Below are the code and all the weights of a small trained network. Each question names an input and a target symbol and asks about switching units off, where a switched-off unit gives its printed mean instead of its output.

import numpy as np


def w(rows, s, z=0):
    codes = np.array(rows[::2]) - 128.0
    scale = np.full(codes.shape[1], s)
    scale[-1] = z or s
    return codes * scale


def f(y):
    return np.maximum(y, 0)


def softmax(a):
    e = np.exp(a - a.max(-1, keepdims=True))
    return e / e.sum(-1, keepdims=True)


def log_softmax(a):
    a = a - a.max(-1, keepdims=True)
    return a - np.log(np.exp(a).sum(-1, keepdims=True))


def net(x, mask):
    ids = ['αβγδεηθξπστψω'.index(c) for c in x.split()]
    T = len(ids)
    res = E[ids] + P[:T]
    u = 0
    for l in range(3):
        q, k, v = (res @ M[l].T for M in (Q, K, V))
        z = softmax(np.where(np.tri(T) > 0, q @ k.T / 4**0.5, -1e9)) @ v
        res = res + np.where(mask[u], z, O[l][:, -1]) @ O[l][:, :-1]
        u += 1
        y = f(res @ A[l][:, :-1].T + A[l][:, -1])
        res = res + np.where(mask[u : u + 8], y, B[l][:, -1]) @ B[l][:, :-1]
        u += 8
    return log_softmax(res[-1] @ U[:, :-1].T + U[:, -1])


Q, K, V, O, A, B = {}, {}, {}, {}, {}, {}
E = w([
[118,92,123,96,150,157,169,79,89,150,148,106],'α',
[145,114,144,154,72,157,88,86,128,77,128,110],'β',
[124,220,94,119,169,109,64,113,156,97,137,110],'γ',
[148,79,118,67,107,132,142,134,130,144,148,138],'δ',
[122,144,143,102,153,254,93,133,112,120,104,97],'ε',
[127,131,198,124,126,114,160,187,59,151,182,67],'η',
[173,141,104,138,114,213,124,107,73,176,107,126],'θ',
[121,147,79,111,90,159,113,168,108,142,89,86],'ξ',
[133,119,125,78,180,111,159,143,123,143,128,106],'π',
[111,154,117,104,129,90,127,112,121,114,160,111],'σ',
[172,132,129,145,91,168,141,186,152,187,189,157],'τ',
[81,141,119,125,87,108,188,179,116,123,136,103],'ψ',
[144,105,194,104,78,211,195,216,123,118,155,173],'ω',
],0.019)
P = w([
[153,102,87,211,2,155,186,22,164,162,182,82],'0',
[208,162,46,166,222,93,244,212,50,154,174,14],'1',
[186,218,57,159,117,233,177,200,14,145,212,125],'2',
[177,214,24,199,121,170,167,192,31,133,246,142],'3',
[119,225,69,180,197,45,159,203,58,72,207,98],'4',
[162,165,22,196,185,51,65,142,47,121,193,153],'5',
],0.0042)
Q[0] = w([
[7,146,155,140,106,158,69,135,116,204,34,253],'L0H0',
[45,110,126,115,24,60,158,108,153,229,77,57],'L0H0',
[132,75,122,175,112,162,148,181,137,41,58,158],'L0H0',
[227,120,85,151,136,131,184,66,134,68,79,53],'L0H0',
],0.0046)
K[0] = w([
[94,143,27,84,213,170,232,186,137,223,89,131],'L0H0',
[154,150,147,138,125,51,192,61,129,121,139,84],'L0H0',
[108,171,215,126,143,103,105,158,166,125,120,139],'L0H0',
[174,161,119,173,146,130,103,1,170,68,116,92],'L0H0',
],0.0058)
V[0] = w([
[156,132,133,165,229,75,158,188,49,108,204,56],'L0H0',
[34,135,215,190,151,97,137,83,146,97,120,50],'L0H0',
[105,156,88,84,188,131,110,254,35,191,136,108],'L0H0',
[158,130,154,183,100,114,145,138,125,114,113,73],'L0H0',
],0.0051)
O[0] = w([
[74,200,106,63,147,120,106,100,96,235,154,206,254],'L0H0',
[152,110,143,150,2,218,103,83,134,68,146,207,48],'L0H0',
[148,165,79,95,203,90,152,90,116,120,51,203,250],'L0H0',
[187,161,108,153,121,150,209,95,99,114,104,143,180],'L0H0',
],0.0087,0.0031)
A[0] = w([
[141,107,126,94,175,157,149,96,92,139,121,159,217],'L0N0',
[110,132,89,133,88,137,128,137,100,95,89,138,193],'L0N1',
[104,153,110,164,255,127,89,136,78,120,81,88,29],'L0N2',
[114,176,78,78,127,109,203,207,123,143,144,92,252],'L0N3',
[161,94,120,150,107,138,115,75,74,148,126,105,137],'L0N4',
[124,150,61,70,155,49,96,143,98,86,111,154,61],'L0N5',
[137,124,158,142,131,102,145,42,115,58,153,94,64],'L0N6',
[149,211,97,81,192,158,151,166,46,133,118,171,239],'L0N7',
],0.0065,0.0016)
B[0] = w([
[75,184,110,153,41,170,99,124,198,154,87,115,171],'L0N0',
[121,158,183,95,145,159,98,64,59,90,110,113,143],'L0N1',
[142,68,145,121,60,129,158,155,106,125,129,161,164],'L0N2',
[178,163,59,149,85,120,113,26,123,60,84,105,226],'L0N3',
[136,75,154,33,103,100,75,160,95,255,143,106,145],'L0N4',
[134,145,148,170,95,229,187,157,126,117,131,137,167],'L0N5',
[142,141,153,115,158,112,134,90,89,165,173,131,136],'L0N6',
[136,124,9,115,49,56,158,49,147,206,123,72,248],'L0N7',
],0.0069,0.014)
Q[1] = w([
[170,90,51,88,41,129,169,147,98,196,253,126],'L1H0',
[95,43,238,236,140,195,34,190,184,38,142,163],'L1H0',
[80,127,98,144,64,61,112,28,98,106,134,53],'L1H0',
[126,180,134,107,216,53,130,207,75,107,127,182],'L1H0',
],0.0053)
K[1] = w([
[138,100,210,196,104,146,130,60,69,171,122,134],'L1H0',
[69,137,2,136,74,129,255,110,171,177,76,127],'L1H0',
[93,48,121,192,180,109,88,154,120,117,223,130],'L1H0',
[102,214,104,116,223,227,133,140,175,149,103,54],'L1H0',
],0.0051)
V[1] = w([
[93,54,117,3,158,121,164,109,185,77,140,93],'L1H0',
[43,116,143,76,86,173,68,138,93,60,39,81],'L1H0',
[131,86,111,98,32,125,220,112,54,226,58,144],'L1H0',
[68,138,111,128,122,8,83,40,46,99,132,177],'L1H0',
],0.0051)
O[1] = w([
[136,61,51,1,189,86,135,122,141,129,137,106,113],'L1H0',
[248,134,132,67,156,127,134,71,71,136,87,129,127],'L1H0',
[108,40,191,163,146,22,9,100,150,97,104,156,255],'L1H0',
[152,135,188,103,46,134,108,48,197,59,150,114,116],'L1H0',
],0.0092,0.0093)
A[1] = w([
[180,114,78,181,120,211,153,107,162,182,205,110,2],'L1N0',
[85,89,146,119,159,116,90,187,154,158,135,92,40],'L1N1',
[3,66,117,182,142,121,102,39,204,56,113,168,136],'L1N2',
[102,68,98,58,125,172,99,91,144,174,71,87,220],'L1N3',
[166,131,89,93,177,124,208,144,117,236,67,83,157],'L1N4',
[174,164,85,144,114,161,46,129,179,177,27,137,48],'L1N5',
[158,118,98,73,27,104,156,179,104,96,169,5,47],'L1N6',
[125,94,252,82,127,215,92,123,108,131,143,88,164],'L1N7',
],0.0052,0.00093)
B[1] = w([
[125,182,108,60,58,115,158,127,151,112,140,92,170],'L1N0',
[98,47,86,94,158,50,142,152,111,95,173,155,135],'L1N1',
[118,174,150,114,26,178,112,103,114,207,119,125,229],'L1N2',
[131,188,66,131,143,40,161,168,166,94,184,98,229],'L1N3',
[104,170,106,183,139,127,126,146,130,37,153,213,255],'L1N4',
[139,160,192,194,117,95,151,73,105,70,128,146,237],'L1N5',
[137,111,166,160,181,167,96,149,235,2,133,75,230],'L1N6',
[84,197,60,92,228,53,92,131,121,207,190,77,147],'L1N7',
],0.0066,0.0075)
Q[2] = w([
[187,163,200,156,41,66,100,88,104,146,237,53],'L2H0',
[125,114,68,169,88,82,152,103,202,84,103,67],'L2H0',
[86,33,243,62,183,253,199,226,88,204,116,114],'L2H0',
[38,106,92,134,82,125,130,34,204,143,89,196],'L2H0',
],0.0049)
K[2] = w([
[164,254,125,183,179,90,28,154,67,122,138,85],'L2H0',
[147,93,171,196,186,201,72,81,153,176,216,71],'L2H0',
[61,220,14,159,113,44,186,183,202,196,82,132],'L2H0',
[95,110,108,137,127,212,171,217,76,201,184,142],'L2H0',
],0.0054)
V[2] = w([
[181,224,76,102,121,149,131,81,218,107,79,113],'L2H0',
[131,208,149,196,50,196,184,164,83,72,57,137],'L2H0',
[178,45,192,135,119,150,141,161,173,24,119,171],'L2H0',
[255,129,70,175,162,95,80,144,130,97,29,99],'L2H0',
],0.0059)
O[2] = w([
[114,171,187,54,34,107,22,235,104,101,114,114,135],'L2H0',
[197,97,138,173,93,111,177,175,50,106,156,156,3],'L2H0',
[137,110,143,98,107,64,228,48,93,84,231,162,18],'L2H0',
[40,154,254,92,215,10,97,119,79,109,124,65,151],'L2H0',
],0.0078,0.0056)
A[2] = w([
[75,180,254,34,142,58,142,144,108,137,121,148,3],'L2N0',
[143,122,144,121,85,167,125,75,167,160,116,52,128],'L2N1',
[148,140,97,80,93,220,135,120,135,103,202,73,143],'L2N2',
[117,193,106,82,188,94,125,155,80,67,189,92,119],'L2N3',
[148,181,122,165,125,97,91,101,141,66,116,59,145],'L2N4',
[82,129,111,132,156,180,151,144,186,172,86,132,110],'L2N5',
[149,146,114,88,88,159,153,229,98,103,162,103,86],'L2N6',
[153,102,91,141,149,51,119,145,187,122,106,153,191],'L2N7',
],0.0067,0.004)
B[2] = w([
[115,139,126,209,186,166,45,136,182,56,166,104,145],'L2N0',
[238,96,134,140,168,68,202,212,122,102,125,191,192],'L2N1',
[188,199,185,219,183,95,160,113,194,149,111,115,156],'L2N2',
[101,121,111,154,162,100,133,131,146,117,94,251,178],'L2N3',
[110,92,114,40,142,204,145,144,157,153,113,152,250],'L2N4',
[171,45,125,150,150,150,2,113,42,53,159,51,152],'L2N5',
[111,113,168,120,144,225,88,26,87,196,177,177,150],'L2N6',
[97,170,149,113,44,159,108,87,50,141,147,110,194],'L2N7',
],0.0066,0.018)
U = w([
[206,193,119,173,157,53,220,160,243,104,124,54,119],'α',
[150,141,123,118,151,115,156,124,113,139,128,114,176],'β',
[148,131,101,84,175,117,133,190,69,154,69,208,184],'γ',
[43,151,77,225,71,137,141,199,111,105,191,50,173],'δ',
[107,167,144,118,112,199,135,74,93,137,180,153,97],'ε',
[125,169,128,182,129,93,104,108,126,56,150,113,2],'η',
[89,167,189,168,140,117,177,40,109,188,64,65,183],'θ',
[58,90,109,73,124,143,168,87,196,141,177,189,109],'ξ',
[170,79,67,114,150,158,94,69,86,116,148,116,61],'π',
[190,121,141,57,53,104,141,47,2,50,166,69,164],'σ',
[158,82,97,184,170,108,191,100,88,111,179,193,151],'τ',
[129,85,129,175,110,101,141,122,174,146,80,203,67],'ψ',
[101,170,101,57,74,67,128,213,142,162,114,53,180],'ω',
],0.004,0.0029)

Each question gives the input, a string of symbols that net reads in full, and the target symbol t.
The units are the heads (4 rows each of Q, K, V and O) and the neurons (one row each of A and B). Each row of codes is followed by its name. A weight is (code - 128) times the scale printed after its matrix; where a second scale follows, it is the last column's (O, A, B and U).
mask holds one flag per unit, layer by layer, with each layer's heads first. A switched-off unit (its flag False) gives its mean, the last column of its rows in O or B, instead of its output. The means were averaged over made-up inputs and are rounded, as every weight is.
A unit's drop is (log p(t) with every unit on - log p(t) with that unit switched off) / (log p(t) with every unit on - log p(t) with every unit switched off).
The circuit of an input: a set's keep is (log p(t) with only the set's units on - log p(t) with every unit switched off) / (log p(t) with every unit on - log p(t) with every unit switched off). Starting from the 12 units with the biggest drops (on a tie, the unit counted first), units are removed one at a time, each time the one whose removal leaves the highest keep (on an exact tie, the one counted first), for as long as the keep stays at least 0.8.
circuit, biggest first: the units of the circuit, biggest drop first
most important unit: the unit with the biggest drop
top k neurons: the k neurons with the biggest drops, biggest first
top k neurons in layer l: the k neurons of layer l with the biggest drops, biggest first
drop of u: that unit's drop, to one decimal
input ψ ω ψ π β γ, target α: top 4 neurons	(L0N7 L0N5 L0N3 L2N2)
input ψ τ α, target σ: most important unit	L0N7
input ψ ψ ε η π θ, target σ: circuit, biggest first	(L0N7 L0H0 L2H0 L1H0)
input ω τ θ γ, target τ: circuit, biggest first	(L2H0 L0N7 L0H0 L1H0)
input ε ξ π ψ, target γ: circuit, biggest first	(L1H0 L0H0 L2H0 L2N3)
input δ π η σ, target ξ: top 2 neurons	(L0N7 L2N3)
input η ω π δ, target ψ: top 2 neurons	(L1N2 L2N1)
input γ ψ ψ σ ψ η, target ε: top 2 neurons	(L2N6 L0N7)
input ω ω ψ, target τ: circuit, biggest first	(L2H0 L0H0 L0N7 L1H0)
input σ η ω, target α: top 3 neurons	(L0N7 L2N2 L0N3)
input ψ γ ω ψ, target σ: circuit, biggest first	(L2H0 L0N7 L1H0 L0H0)
input θ α α, target θ: top 3 neurons in layer 0	(L0N4 L0N3 L0N7)
input α τ ε ψ π, target π: top 3 neurons	(L2N5 L0N3 L0N7)
input π ε ψ τ α ε, target ω: top 2 neurons	(L0N7 L1N3)
input ω ξ ξ ψ γ θ, target τ: most important unit	L2H0
input ε ω ω, target γ: top 2 neurons	(L0N7 L2N3)
input ξ ψ δ γ β γ, target α: top 4 neurons	(L0N7 L0N3 L0N5 L2N2)
input ψ α ξ ε π η, target σ: top 2 neurons	(L0N7 L1N3)
input σ α τ ψ σ α, target α: top 2 neurons in layer 0	(L0N7 L0N0)
input ψ η ε ω θ δ, target σ: top 2 neurons in layer 0	(L0N7 L0N1)
input α θ ψ θ τ, target π: most important unit	L0H0
input ε ε θ, target γ: top 3 neurons	(L0N7 L2N3 L1N4)
input τ β ξ, target α: top 3 neurons	(L0N7 L0N3 L1N6)
input α θ ψ ψ π, target π: top 3 neurons in layer 0	(L0N3 L0N4 L0N7)
input ξ θ ε ψ ξ θ, target η: top 2 neurons	(L2N0 L0N7)
input δ ψ δ π, target ξ: drop of L1H0	0.4
input ψ τ η θ ω ψ, target σ: drop of L0N7	0.9
input θ ω δ, target θ: drop of L0N4	0.3
input η ω η, target ψ: drop of L1H0	0.9
input π α τ π ψ, target ω: most important unit	L2H0
